Below are the code and all the weights of a small trained network. Each question names an input and a target symbol and asks about switching units off, where a switched-off unit gives its printed mean instead of its output.

import numpy as np


def w(rows, s, z=0):
    codes = np.array(rows[::2]) - 128.0
    scale = np.full(codes.shape[1], s)
    scale[-1] = z or s
    return codes * scale


def norm(h):
    return h / np.sqrt((h * h).mean(-1, keepdims=True) + 1e-5)


def softmax(a):
    e = np.exp(a - a.max(-1, keepdims=True))
    return e / e.sum(-1, keepdims=True)


def log_softmax(a):
    a = a - a.max(-1, keepdims=True)
    return a - np.log(np.exp(a).sum(-1, keepdims=True))


def net(x, mask):
    ids = ['αηθλμξτφω'.index(c) for c in x.split()]
    T = len(ids)
    res = E[ids] + P[:T]
    u = 0
    for l in range(3):
        r = norm(res)
        for j in range(2):
            rows = slice(3 * j, 3 * j + 3)
            q, k, v = (r @ M[l][rows].T for M in (Q, K, V))
            z = softmax(np.where(np.tri(T) > 0, q @ k.T / 3**0.5, -1e9)) @ v
            o = O[l][rows]
            res = res + np.where(mask[u + j], z, o[:, -1]) @ o[:, :-1]
        u += 2
    return log_softmax(norm(res)[-1] @ U[:, :-1].T + U[:, -1])


Q, K, V, O = {}, {}, {}, {}
E = w([
[20,160,139,109,56,94,179,107,158,123],'α',
[110,113,85,113,104,99,141,169,247,145],'η',
[21,104,126,143,210,101,183,198,162,151],'θ',
[110,77,103,81,140,217,188,103,127,203],'λ',
[154,101,119,172,83,113,80,107,181,161],'μ',
[86,110,165,224,145,72,77,128,134,146],'ξ',
[73,35,100,144,68,64,143,145,126,178],'τ',
[122,146,133,178,156,151,141,129,209,160],'φ',
[86,100,146,41,133,92,86,140,126,82],'ω',
],0.014)
P = w([
[80,114,125,129,132,185,71,103,116,122],'0',
[149,176,130,107,117,122,81,159,84,164],'1',
[79,108,46,176,177,141,57,16,125,86],'2',
[108,116,177,115,123,163,98,99,141,150],'3',
[138,172,159,102,62,186,66,248,136,182],'4',
[113,116,118,167,92,183,137,161,119,44],'5',
[40,148,108,128,207,93,19,40,162,155],'6',
[191,199,119,109,144,58,136,130,105,141],'7',
[192,57,85,147,193,130,162,65,141,43],'8',
[140,93,205,108,113,142,174,111,169,85],'9',
[235,131,228,98,161,120,113,162,105,202],'10',
[170,164,183,83,126,57,198,119,199,129],'11',
[175,89,142,143,235,90,112,19,173,122],'12',
[179,130,215,62,131,59,210,99,200,116],'13',
],0.012)
Q[0] = w([
[99,84,64,122,185,89,121,24,179,122],'L0H1',
[103,171,204,90,91,119,80,174,153,251],'L0H1',
[170,106,118,116,124,130,126,252,117,134],'L0H1',
[118,149,219,95,95,132,88,205,161,219],'L0H2',
[157,197,171,110,75,143,137,214,58,170],'L0H2',
[192,91,121,164,88,174,152,243,86,61],'L0H2',
],0.011)
K[0] = w([
[112,57,254,140,102,167,177,65,178,80],'L0H1',
[165,162,127,81,185,23,145,40,127,206],'L0H1',
[114,214,92,143,96,137,126,114,75,125],'L0H1',
[188,189,107,83,174,34,163,61,107,178],'L0H2',
[127,217,27,111,163,67,69,129,88,203],'L0H2',
[110,188,62,148,79,176,107,192,76,102],'L0H2',
],0.0099)
V[0] = w([
[29,146,65,61,83,54,140,178,172,113],'L0H1',
[66,183,214,112,192,165,134,148,96,65],'L0H1',
[65,106,176,145,49,78,162,71,37,167],'L0H1',
[111,91,174,168,169,78,83,160,64,129],'L0H2',
[84,128,120,185,160,128,210,143,123,181],'L0H2',
[158,250,158,153,97,158,125,49,134,88],'L0H2',
],0.013)
O[0] = w([
[45,107,168,112,82,49,117,47,138,182,252],'L0H1',
[148,169,248,126,130,165,83,144,119,174,101],'L0H1',
[111,85,162,187,31,125,171,83,69,86,159],'L0H1',
[127,55,174,169,205,160,121,233,124,101,100],'L0H2',
[94,189,149,193,85,137,180,180,84,216,149],'L0H2',
[150,212,174,166,69,184,101,19,183,29,93],'L0H2',
],0.012)
Q[1] = w([
[125,106,87,225,174,125,116,125,223,91],'L1H1',
[119,175,37,148,66,183,160,92,123,165],'L1H1',
[102,81,102,2,81,89,60,144,110,68],'L1H1',
[50,75,49,201,87,163,76,114,161,202],'L1H2',
[151,210,127,82,150,134,119,5,161,68],'L1H2',
[80,158,175,138,113,130,254,118,189,241],'L1H2',
],0.0082)
K[1] = w([
[174,116,109,146,160,157,160,151,159,74],'L1H1',
[165,197,46,184,115,119,121,88,146,151],'L1H1',
[126,97,132,57,122,78,62,102,72,95],'L1H1',
[155,42,117,8,128,136,166,77,87,111],'L1H2',
[176,148,121,172,108,172,103,88,227,139],'L1H2',
[122,136,160,127,123,100,225,120,157,172],'L1H2',
],0.013)
V[1] = w([
[67,27,125,240,177,172,117,160,184,181],'L1H1',
[75,109,70,98,120,89,137,49,140,121],'L1H1',
[123,159,103,82,193,134,98,153,166,149],'L1H1',
[185,129,145,160,39,131,129,114,152,149],'L1H2',
[125,91,138,1,63,194,80,108,67,128],'L1H2',
[112,157,136,171,151,138,142,51,123,127],'L1H2',
],0.008)
O[1] = w([
[104,199,107,155,26,48,167,144,170,130,162],'L1H1',
[139,131,189,196,158,198,177,172,145,148,254],'L1H1',
[117,56,170,141,47,157,151,101,92,115,117],'L1H1',
[111,38,64,121,105,143,120,135,124,141,144],'L1H2',
[162,143,117,123,247,129,115,95,21,61,122],'L1H2',
[146,121,149,128,139,166,152,185,143,134,149],'L1H2',
],0.011,0.0066)
Q[2] = w([
[41,113,210,120,88,125,220,125,128,133],'L2H1',
[152,84,91,143,75,145,90,96,31,45],'L2H1',
[149,254,180,180,127,188,157,104,141,124],'L2H1',
[24,123,209,126,148,79,113,190,92,130],'L2H2',
[34,209,133,75,148,184,155,99,176,161],'L2H2',
[122,115,127,133,103,75,82,83,165,32],'L2H2',
],0.0088)
K[2] = w([
[68,141,241,155,98,86,155,96,154,171],'L2H1',
[143,91,106,132,91,150,112,95,2,31],'L2H1',
[173,172,123,158,91,188,149,132,137,160],'L2H1',
[110,105,193,146,118,78,87,124,71,152],'L2H2',
[173,156,152,99,111,122,124,48,138,179],'L2H2',
[105,108,144,185,129,89,52,123,188,24],'L2H2',
],0.01)
V[2] = w([
[176,144,94,130,154,79,140,57,130,129],'L2H1',
[254,212,184,113,130,176,141,118,154,153],'L2H1',
[132,75,148,171,106,131,56,71,196,230],'L2H1',
[83,157,131,111,151,106,85,158,131,223],'L2H2',
[154,130,52,82,154,153,153,172,176,84],'L2H2',
[155,39,166,99,114,169,217,153,53,205],'L2H2',
],0.0078)
O[2] = w([
[101,165,131,135,87,115,113,170,123,98,121],'L2H1',
[11,60,83,154,106,144,99,148,89,130,28],'L2H1',
[137,135,96,78,83,127,147,181,134,91,254],'L2H1',
[147,97,123,118,75,155,111,138,126,55,183],'L2H2',
[140,121,167,161,102,150,136,58,114,174,45],'L2H2',
[151,150,133,55,153,188,145,87,91,84,157],'L2H2',
],0.013,0.0079)
U = w([
[105,145,189,125,64,128,132,66,117,124,106],'α',
[117,146,42,45,129,62,83,89,155,194,4],'η',
[124,150,192,116,145,140,121,182,119,254,80],'θ',
[172,181,79,98,126,160,121,126,52,134,214],'λ',
[148,94,70,169,161,132,147,104,172,90,191],'μ',
[181,143,132,169,101,121,106,206,118,74,162],'ξ',
[112,7,70,132,107,93,157,130,67,137,32],'τ',
[99,125,75,111,102,194,63,161,144,138,211],'φ',
[140,59,177,77,161,130,68,125,148,113,159],'ω',
],0.0078,0.0035)

Each question gives the input, a string of symbols that net reads in full, and the target symbol t.
The units are the heads (3 rows each of Q, K, V and O). Each row of codes is followed by its name. A weight is (code - 128) times the scale printed after its matrix; where a second scale follows, it is the last column's (O and U).
mask holds one flag per head, layer by layer. A switched-off head (its flag False) gives its mean, the last column of its rows in O, instead of its output. The means were averaged over made-up inputs and are rounded, as every weight is.
A unit's drop is (log p(t) with every unit on - log p(t) with that unit switched off) / (log p(t) with every unit on - log p(t) with every unit switched off).
The circuit of an input: a set's keep is (log p(t) with only the set's units on - log p(t) with every unit switched off) / (log p(t) with every unit on - log p(t) with every unit switched off). Starting from all 6 units, units are removed one at a time, each time the one whose removal leaves the highest keep (on an exact tie, the one counted first), for as long as the keep stays at least 0.8.
circuit, biggest first: the units of the circuit, biggest drop first
heads that matter: for each layer, one digit per head in row order, 1 if its drop is at least 0.15 and else 0, layers parted by /
drop when u is switched off: that unit's drop, to one decimal
input τ φ ξ α α α λ, target α: heads that matter : 10 / 00 / 00
input α ξ α η η ω θ τ η α μ λ μ μ, target μ: circuit, biggest first : [L0H1]
input η α α α λ ω, target ω: circuit, biggest first : [L0H2; L0H1]
input η η η φ τ α θ, target φ: circuit, biggest first : [L0H1; L2H1; L0H2]
input φ α α, target φ: circuit, biggest first : [L0H1; L2H1]
input θ μ φ μ η φ τ ξ, target ξ: heads that matter : 11 / 00 / 00
input ω α α η φ α μ ξ η ω η α η, target ω: circuit, biggest first : [L0H2; L0H1]
input μ ξ μ φ μ, target ξ: heads that matter : 11 / 10 / 00
input φ α τ α η η λ ω, target ω: heads that matter : 01 / 10 / 00
input λ η η α ξ φ θ μ μ α η, target μ: circuit, biggest first : [L0H1; L0H2]
input λ ω α α μ α μ η μ λ μ φ η, target λ: circuit, biggest first : [L0H2; L0H1; L2H2]
input ξ α η φ, target φ: circuit, biggest first : [L2H1; L0H1]
input θ μ φ τ ω α ω α α ξ ξ, target α: heads that matter : 11 / 00 / 00
input μ ξ λ ω μ η τ η φ θ τ, target η: heads that matter : 10 / 00 / 00
input ξ μ λ α τ α α α τ, target α: heads that matter : 11 / 00 / 00
input α φ φ θ μ η α μ η η, target η: circuit, biggest first : [L0H2]
input ω θ ξ η η, target θ: heads that matter : 11 / 00 / 00
input φ η φ, target φ: heads that matter : 10 / 00 / 10
input φ ξ ξ, target φ: circuit, biggest first : [L0H1; L2H1]
input α φ λ ω τ α η μ, target μ: circuit, biggest first : [L0H1; L0H2]
input α θ η ξ λ τ φ, target ξ: circuit, biggest first : [L0H1]
input φ ω η ω φ, target ω: heads that matter : 01 / 00 / 00
input ω η α η μ α α λ φ τ α, target λ: drop when L0H2 is switched off : 0.2
input ξ α ω λ θ α α, target λ: drop when L2H2 is switched off : 0.0
input μ μ θ ξ α φ η λ τ ξ α η μ, target ξ: drop when L2H2 is switched off : -0.1
input φ μ η θ η α λ, target θ: drop when L0H1 is switched off : 0.1
input α α μ μ α α α μ θ, target α: circuit, biggest first : [L0H1]
